Below is a small trained network, with its code and all its weights. Each question gives an input and a class and asks what happens when units are switched off, that is, made to give their printed mean instead of their output.

import numpy as np


def w(rows, s, z=0):
    codes = np.array(rows[::2]) - 128.0
    scale = np.full(codes.shape[1], s)
    scale[-1] = z or s
    return codes * scale


def f(y):
    return y / 2 * (1 + np.tanh(0.7978845608 * (y + 0.044715 * y**3)))


def log_softmax(a):
    a = a - a.max(-1, keepdims=True)
    return a - np.log(np.exp(a).sum(-1, keepdims=True))


def net(x, mask):
    res = np.array(x, float).reshape(1, 4) / 4 @ E
    y = f(res @ A[0][:, :-1].T + A[0][:, -1])
    res = res + np.where(mask, y, B[0][:, -1]) @ B[0][:, :-1]
    return log_softmax(res[-1] @ U[:, :-1].T + U[:, -1])


A, B = {}, {}
E = w([
[103,94,88,54,117,106,246],'x0',
[148,143,139,48,194,125,80],'x1',
[251,119,90,76,32,126,112],'x2',
[139,45,34,138,97,63,95],'x3',
],0.013)
A[0] = w([
[92,111,160,143,200,193,146,146],'n1',
[148,126,84,56,126,76,85,179],'n2',
[10,124,165,181,179,157,149,122],'n3',
[183,132,97,129,218,136,68,213],'n4',
[163,144,149,54,59,138,231,222],'n5',
[109,152,155,226,102,181,78,185],'n6',
[96,205,196,32,106,130,203,199],'n7',
[135,73,144,136,54,84,196,191],'n8',
[172,96,15,159,70,111,210,147],'n9',
[70,116,211,142,156,108,164,189],'n10',
[215,151,106,133,137,96,41,160],'n11',
[125,92,164,73,127,77,153,3],'n12',
],0.012,0.005)
B[0] = w([
[99,154,147,150,144,97,142,211],'n1',
[164,76,96,62,111,140,96,200],'n2',
[14,153,175,118,213,51,180,255],'n3',
[115,136,167,59,140,38,60,203],'n4',
[200,101,86,121,173,210,184,252],'n5',
[111,217,194,212,119,139,121,223],'n6',
[187,171,112,108,216,208,215,242],'n7',
[130,84,10,236,123,174,142,219],'n8',
[63,16,57,195,9,168,205,254],'n9',
[107,125,83,187,179,119,188,218],'n10',
[173,90,204,88,54,140,68,225],'n11',
[157,89,74,126,132,186,68,148],'n12',
],0.011,0.016)
U = w([
[4,164,169,163,242,47,173,151],'0',
[71,18,41,213,19,141,193,159],'1',
[202,143,103,67,204,198,210,45],'2',
[160,92,146,43,132,59,32,98],'3',
[145,196,220,205,107,140,55,5],'4',
],0.011,0.0023)

Each question gives the input, the list of numbers given to net, and the class t.
The units are the neurons (one row each of A and B). Each row of codes is followed by its name. A weight is (code - 128) times the scale printed after its matrix; where a second scale follows, it is the last column's (A, B and U).
mask holds one flag per neuron, in row order. A switched-off neuron (its flag False) gives its mean, the last column of its row in B, instead of its output. The means were averaged over made-up inputs and are rounded, as every weight is.
A unit's drop is (log p(t) with every unit on - log p(t) with that unit switched off) / (log p(t) with every unit on - log p(t) with every unit switched off).
The circuit of an input: a set's keep is (log p(t) with only the set's units on - log p(t) with every unit switched off) / (log p(t) with every unit on - log p(t) with every unit switched off). Starting from all 12 units, units are removed one at a time, each time the one whose removal leaves the highest keep (on an exact tie, the one counted first), for as long as the keep stays at least 0.8.
units of the circuit, in order: the units of the circuit, biggest drop first
top k neurons: the k neurons with the biggest drops, biggest first
drop of u: that unit's drop, to one decimal
input [4,-5,-8,5], class 0: units of the circuit, in order -> (n3)
input [-6,-5,-4,8], class 4: units of the circuit, in order -> (n6, n10, n8)
input [-8,0,-5,8], class 4: units of the circuit, in order -> (n6, n11)
input [7,5,-6,5], class 0: top 3 neurons -> (n9, n3, n5)
input [-8,7,4,-6], class 4: top 2 neurons -> (n6, n2)
input [-4,2,0,-4], class 4: top 2 neurons -> (n3, n6)
input [-4,3,7,-6], class 3: top 2 neurons -> (n11, n4)
input [6,-4,-3,-5], class 2: top 2 neurons -> (n7, n5)
input [4,-8,-7,2], class 0: drop of n3 -> 2.7
input [-6,5,1,-2], class 4: drop of n2 -> 0.2
input [5,-1,4,-5], class 2: drop of n4 -> 0.0
